Below is a small trained network, with its code and all its weights. Each question gives an input and a target symbol and asks what happens when units are switched off, that is, made to give their printed mean instead of their output.

import numpy as np


def w(rows, s, z=0):
    codes = np.array(rows[::2]) - 128.0
    scale = np.full(codes.shape[1], s)
    scale[-1] = z or s
    return codes * scale


def f(y):
    return y / 2 * (1 + np.tanh(0.7978845608 * (y + 0.044715 * y**3)))


def softmax(a):
    e = np.exp(a - a.max(-1, keepdims=True))
    return e / e.sum(-1, keepdims=True)


def log_softmax(a):
    a = a - a.max(-1, keepdims=True)
    return a - np.log(np.exp(a).sum(-1, keepdims=True))


def net(x, mask):
    ids = ['γδεηθμξπω'.index(c) for c in x.split()]
    T = len(ids)
    res = E[ids] + P[:T]
    r = res
    for j in range(3):
        rows = slice(3 * j, 3 * j + 3)
        q, k, v = (r @ M[0][rows].T for M in (Q, K, V))
        z = softmax(np.where(np.tri(T) > 0, q @ k.T / 3**0.5, -1e9)) @ v
        o = O[0][rows]
        res = res + np.where(mask[j], z, o[:, -1]) @ o[:, :-1]
    y = f(res @ A[0][:, :-1].T + A[0][:, -1])
    res = res + np.where(mask[3:11], y, B[0][:, -1]) @ B[0][:, :-1]
    return log_softmax(res[-1] @ U[:, :-1].T + U[:, -1])


Q, K, V, O, A, B = {}, {}, {}, {}, {}, {}
E = w([
[149,178,170],'γ',
[138,139,200],'δ',
[114,137,156],'ε',
[122,138,157],'η',
[48,88,92],'θ',
[205,87,3],'μ',
[51,152,167],'ξ',
[88,170,57],'π',
[130,20,114],'ω',
],0.012)
P = w([
[175,233,193],'0',
[91,155,193],'1',
[33,133,178],'2',
[33,153,148],'3',
[27,131,92],'4',
[23,126,96],'5',
[6,124,129],'6',
],0.0021)
Q[0] = w([
[111,182,188],'H0',
[140,191,179],'H0',
[74,141,158],'H0',
[140,91,89],'H1',
[112,180,187],'H1',
[127,155,151],'H1',
[6,115,192],'H2',
[31,107,121],'H2',
[56,108,112],'H2',
],0.018)
K[0] = w([
[44,138,159],'H0',
[49,182,186],'H0',
[78,86,113],'H0',
[123,168,211],'H1',
[129,89,53],'H1',
[145,103,90],'H1',
[113,104,10],'H2',
[180,109,64],'H2',
[192,103,71],'H2',
],0.014)
V[0] = w([
[240,165,106],'H0',
[9,102,144],'H0',
[34,142,122],'H0',
[134,254,146],'H1',
[160,136,9],'H1',
[111,86,255],'H1',
[235,76,111],'H2',
[87,239,119],'H2',
[56,161,132],'H2',
],0.0085)
O[0] = w([
[235,154,96,14],'H0',
[37,117,145,251],'H0',
[13,153,154,230],'H0',
[142,254,144,214],'H1',
[121,129,41,21],'H1',
[150,96,243,212],'H1',
[176,110,168,16],'H2',
[127,193,58,212],'H2',
[72,148,94,197],'H2',
],0.0083,0.0027)
A[0] = w([
[133,133,119,125],'N0',
[53,180,91,135],'N1',
[98,77,216,252],'N2',
[57,213,255,3],'N3',
[149,121,204,166],'N4',
[119,119,132,160],'N5',
[131,120,217,152],'N6',
[238,181,200,193],'N7',
],0.0072,0.0062)
B[0] = w([
[130,141,129,124],'N0',
[128,214,114,209],'N1',
[107,19,143,254],'N2',
[126,242,255,227],'N3',
[192,70,168,168],'N4',
[121,112,112,145],'N5',
[167,75,197,180],'N6',
[233,157,97,182],'N7',
],0.0058,0.0094)
U = w([
[124,2,128,209],'γ',
[191,120,195,4],'δ',
[153,129,146,164],'ε',
[84,217,21,166],'η',
[212,209,102,140],'θ',
[130,104,80,152],'μ',
[65,166,191,13],'ξ',
[54,83,93,209],'π',
[158,108,141,144],'ω',
],0.006,0.0028)

Each question gives the input, a string of symbols that net reads in full, and the target symbol t.
The units are the heads (3 rows each of Q, K, V and O) and the neurons (one row each of A and B). Each row of codes is followed by its name. A weight is (code - 128) times the scale printed after its matrix; where a second scale follows, it is the last column's (O, A, B and U).
mask holds one flag per unit, heads first, then neurons. A switched-off unit (its flag False) gives its mean, the last column of its rows in O or B, instead of its output. The means were averaged over made-up inputs and are rounded, as every weight is.
A unit's drop is (log p(t) with every unit on - log p(t) with that unit switched off) / (log p(t) with every unit on - log p(t) with every unit switched off).
The circuit of an input: a set's keep is (log p(t) with only the set's units on - log p(t) with every unit switched off) / (log p(t) with every unit on - log p(t) with every unit switched off). Starting from all 11 units, units are removed one at a time, each time the one whose removal leaves the highest keep (on an exact tie, the one counted first), for as long as the keep stays at least 0.8.
units of the circuit, in order: the units of the circuit, biggest drop first
unit that matters most: the unit with the biggest drop
top k neurons: the k neurons with the biggest drops, biggest first
heads that matter: for each layer, one digit per head in row order, 1 if its drop is at least 0.15 and else 0, layers parted by /
drop when u is switched off: that unit's drop, to one decimal
input δ γ ω γ ξ γ δ, target γ: top 2 neurons -> (N2 N1)
input γ δ γ γ ξ δ μ, target θ: units of the circuit, in order -> (H0 N2)
input π δ γ, target η: heads that matter -> 010
input δ θ ω, target γ: heads that matter -> 001
input γ ξ ξ δ, target ξ: units of the circuit, in order -> (H0 N3 H1)
input ω γ γ, target γ: units of the circuit, in order -> (H1 N3 N1)
input θ δ η ω ε θ, target γ: units of the circuit, in order -> (H2 H1 N2 N3)
input ξ ω δ η, target γ: top 2 neurons -> (N2 N1)
input ω ω ω π γ, target γ: top neuron -> (N3)
input π ε μ, target θ: heads that matter -> 100
input ξ γ ξ γ ξ γ, target ξ: top 2 neurons -> (N3 N7)
input γ ξ ξ γ, target ξ: drop when N5 is switched off -> 0.0
input γ δ γ δ ω η, target γ: drop when N3 is switched off -> 0.2
input γ δ γ ω γ ξ, target γ: unit that matters most -> H2
input δ δ π γ μ ω, target δ: drop when N7 is switched off -> 0.2
input ξ ω ε, target γ: drop when H2 is switched off -> 0.3
